Here is a tiny trained network, its code and every weight. The questions are about switching its units off for an input and a class, where a switched-off unit gives its printed mean instead of its output.

import numpy as np


def w(rows, s, z=0):
    codes = np.array(rows[::2]) - 128.0
    scale = np.full(codes.shape[1], s)
    scale[-1] = z or s
    return codes * scale


def norm(h):
    return h / np.sqrt((h * h).mean(-1, keepdims=True) + 1e-5)


def f(y):
    return np.maximum(y, 0)


def log_softmax(a):
    a = a - a.max(-1, keepdims=True)
    return a - np.log(np.exp(a).sum(-1, keepdims=True))


def net(x, mask):
    res = np.array(x, float).reshape(1, 6) / 4 @ E
    u = 0
    for l in range(2):
        y = f(norm(res) @ A[l][:, :-1].T + A[l][:, -1])
        res = res + np.where(mask[u : u + 12], y, B[l][:, -1]) @ B[l][:, :-1]
        u += 12
    return log_softmax(norm(res)[-1] @ U[:, :-1].T + U[:, -1])


A, B = {}, {}
E = w([
[206,136,138,37,132,164],'x0',
[52,212,187,87,98,182],'x1',
[131,134,134,129,131,123],'x2',
[143,65,195,178,112,198],'x3',
[236,223,109,186,7,91],'x4',
[93,59,125,65,2,78],'x5',
],0.0064)
A[0] = w([
[43,247,218,104,103,175,1],'0.n0',
[182,62,163,198,114,194,63],'0.n1',
[210,252,102,221,66,171,53],'0.n2',
[151,182,113,168,216,127,55],'0.n3',
[29,159,134,251,100,120,50],'0.n4',
[235,149,161,11,124,219,32],'0.n5',
[191,69,103,168,179,46,112],'0.n6',
[98,109,135,83,167,99,108],'0.n7',
[121,248,64,95,179,26,26],'0.n8',
[102,103,180,105,56,102,29],'0.n9',
[129,98,217,164,136,176,53],'0.n10',
[170,114,232,210,77,204,38],'0.n11',
],0.011,0.0031)
B[0] = w([
[220,99,43,120,172,203,227],'0.n0',
[102,173,55,54,137,107,192],'0.n1',
[205,58,213,129,105,27,255],'0.n2',
[142,180,154,83,218,135,204],'0.n3',
[101,206,159,229,129,135,201],'0.n4',
[73,192,147,253,122,109,224],'0.n5',
[171,141,81,162,111,208,201],'0.n6',
[85,90,145,119,105,128,180],'0.n7',
[53,154,35,56,88,82,218],'0.n8',
[141,123,133,88,66,144,170],'0.n9',
[87,133,76,89,133,101,181],'0.n10',
[82,163,62,51,111,83,207],'0.n11',
],0.019,0.0077)
A[1] = w([
[148,151,171,106,227,62,254],'1.n0',
[87,102,129,143,64,121,175],'1.n1',
[125,182,177,80,90,144,136],'1.n2',
[123,88,117,130,160,65,101],'1.n3',
[108,71,182,94,141,87,90],'1.n4',
[129,72,75,107,145,121,163],'1.n5',
[217,120,84,138,124,201,59],'1.n6',
[35,87,130,115,153,188,188],'1.n7',
[81,76,155,114,247,132,200],'1.n8',
[176,142,106,134,133,136,5],'1.n9',
[156,109,125,100,23,162,77],'1.n10',
[87,165,144,232,127,128,18],'1.n11',
],0.016,0.0023)
B[1] = w([
[19,79,170,102,141,251,254],'1.n0',
[118,132,132,68,184,186,209],'1.n1',
[141,68,74,175,153,157,163],'1.n2',
[152,120,96,138,63,167,179],'1.n3',
[88,105,157,136,86,238,157],'1.n4',
[115,196,131,161,73,120,211],'1.n5',
[206,62,75,166,90,207,210],'1.n6',
[230,164,126,132,86,16,242],'1.n7',
[160,38,240,87,68,71,216],'1.n8',
[146,122,108,181,167,129,167],'1.n9',
[72,120,216,117,227,166,212],'1.n10',
[120,252,212,185,100,141,198],'1.n11',
],0.016,0.0074)
U = w([
[197,86,202,120,80,50,128],'0',
[73,200,8,61,98,102,106],'1',
[225,150,34,186,142,208,97],'2',
[130,188,130,130,96,178,253],'3',
[96,253,157,221,149,127,100],'4',
[87,119,153,103,199,210,121],'5',
[105,86,82,209,214,66,31],'6',
],0.012,0.0078)

Each question gives the input, the list of numbers given to net, and the class t.
The units are the neurons (one row each of A and B). Each row of codes is followed by its name. A weight is (code - 128) times the scale printed after its matrix; where a second scale follows, it is the last column's (A, B and U).
mask holds one flag per neuron, layer by layer. A switched-off neuron (its flag False) gives its mean, the last column of its row in B, instead of its output. The means were averaged over made-up inputs and are rounded, as every weight is.
A unit's drop is (log p(t) with every unit on - log p(t) with that unit switched off) / (log p(t) with every unit on - log p(t) with every unit switched off).
The circuit of an input: a set's keep is (log p(t) with only the set's units on - log p(t) with every unit switched off) / (log p(t) with every unit on - log p(t) with every unit switched off). Starting from the 12 units with the biggest drops (on a tie, the unit counted first), units are removed one at a time, each time the one whose removal leaves the highest keep (on an exact tie, the one counted first), for as long as the keep stays at least 0.8.
units of the circuit, in order: the units of the circuit, biggest drop first
most important unit: the unit with the biggest drop
k most important neurons: the k neurons with the biggest drops, biggest first
top k neurons in layer l: the k neurons of layer l with the biggest drops, biggest first
input [-6,-8,5,6,-8,3], class 0: 4 most important neurons : [0.n0; 0.n8; 0.n5; 1.n8]
input [-8,0,6,-8,7,-5], class 1: most important unit : 0.n8
input [-7,0,-1,8,-2,-7], class 1: top 4 neurons in layer 0 : [0.n11; 0.n1; 0.n10; 0.n5]
input [-4,7,-3,0,-3,-7], class 2: top 3 neurons in layer 0 : [0.n0; 0.n2; 0.n5]
input [-2,-2,3,-1,-3,-6], class 5: 4 most important neurons : [0.n3; 1.n0; 0.n5; 0.n0]
input [3,-7,7,1,1,-8], class 5: top 2 neurons in layer 0 : [0.n3; 0.n0]
input [6,7,-1,3,4,7], class 2: top 4 neurons in layer 1 : [1.n6; 1.n0; 1.n2; 1.n8]
input [2,4,-3,-6,5,-7], class 5: units of the circuit, in order : [1.n0; 0.n3]
input [4,0,-3,2,5,-8], class 5: 2 most important neurons : [1.n0; 0.n3]
input [8,-8,1,-4,1,6], class 2: 4 most important neurons : [0.n6; 1.n6; 0.n4; 1.n0]
input [7,7,1,-4,-5,5], class 2: units of the circuit, in order : [0.n0; 1.n6]
input [7,-5,4,7,-1,2], class 1: top 3 neurons in layer 0 : [0.n1; 0.n11; 0.n4]
input [7,-5,1,1,-1,8], class 5: units of the circuit, in order : [1.n10; 1.n7]
input [4,-7,-2,-2,3,-8], class 5: 4 most important neurons : [0.n3; 1.n0; 0.n0; 0.n2]
input [-5,4,-4,7,1,-2], class 1: units of the circuit, in order : [0.n11]
input [6,6,4,4,3,4], class 2: 2 most important neurons : [0.n0; 0.n4]
input [8,4,7,-2,-8,3], class 0: top 2 neurons in layer 1 : [1.n8; 1.n7]
input [7,5,-4,-4,-2,-2], class 4: 2 most important neurons : [0.n5; 1.n11]
input [-4,5,0,2,-5,2], class 0: 4 most important neurons : [0.n6; 1.n7; 0.n5; 0.n7]
input [-5,-2,0,-4,-5,-2], class 0: top 2 neurons in layer 1 : [1.n8; 1.n7]
input [3,-2,3,-7,-8,-6], class 0: units of the circuit, in order : [1.n8]
input [-8,-5,5,6,-7,1], class 4: top 2 neurons in layer 0 : [0.n4; 0.n0]
input [-2,6,-2,7,0,1], class 1: 2 most important neurons : [0.n11; 0.n10]
input [-7,6,3,-5,-2,8], class 5: 2 most important neurons : [0.n9; 0.n5]
input [3,5,5,-8,7,-8], class 1: 2 most important neurons : [0.n8; 1.n8]
input [-8,8,-2,-4,0,1], class 2: 3 most important neurons : [0.n0; 0.n5; 1.n6]
input [-3,-3,1,2,8,-6], class 0: units of the circuit, in order : [0.n2]
input [6,-2,5,-4,-5,0], class 4: top 2 neurons in layer 0 : [0.n5; 0.n2]
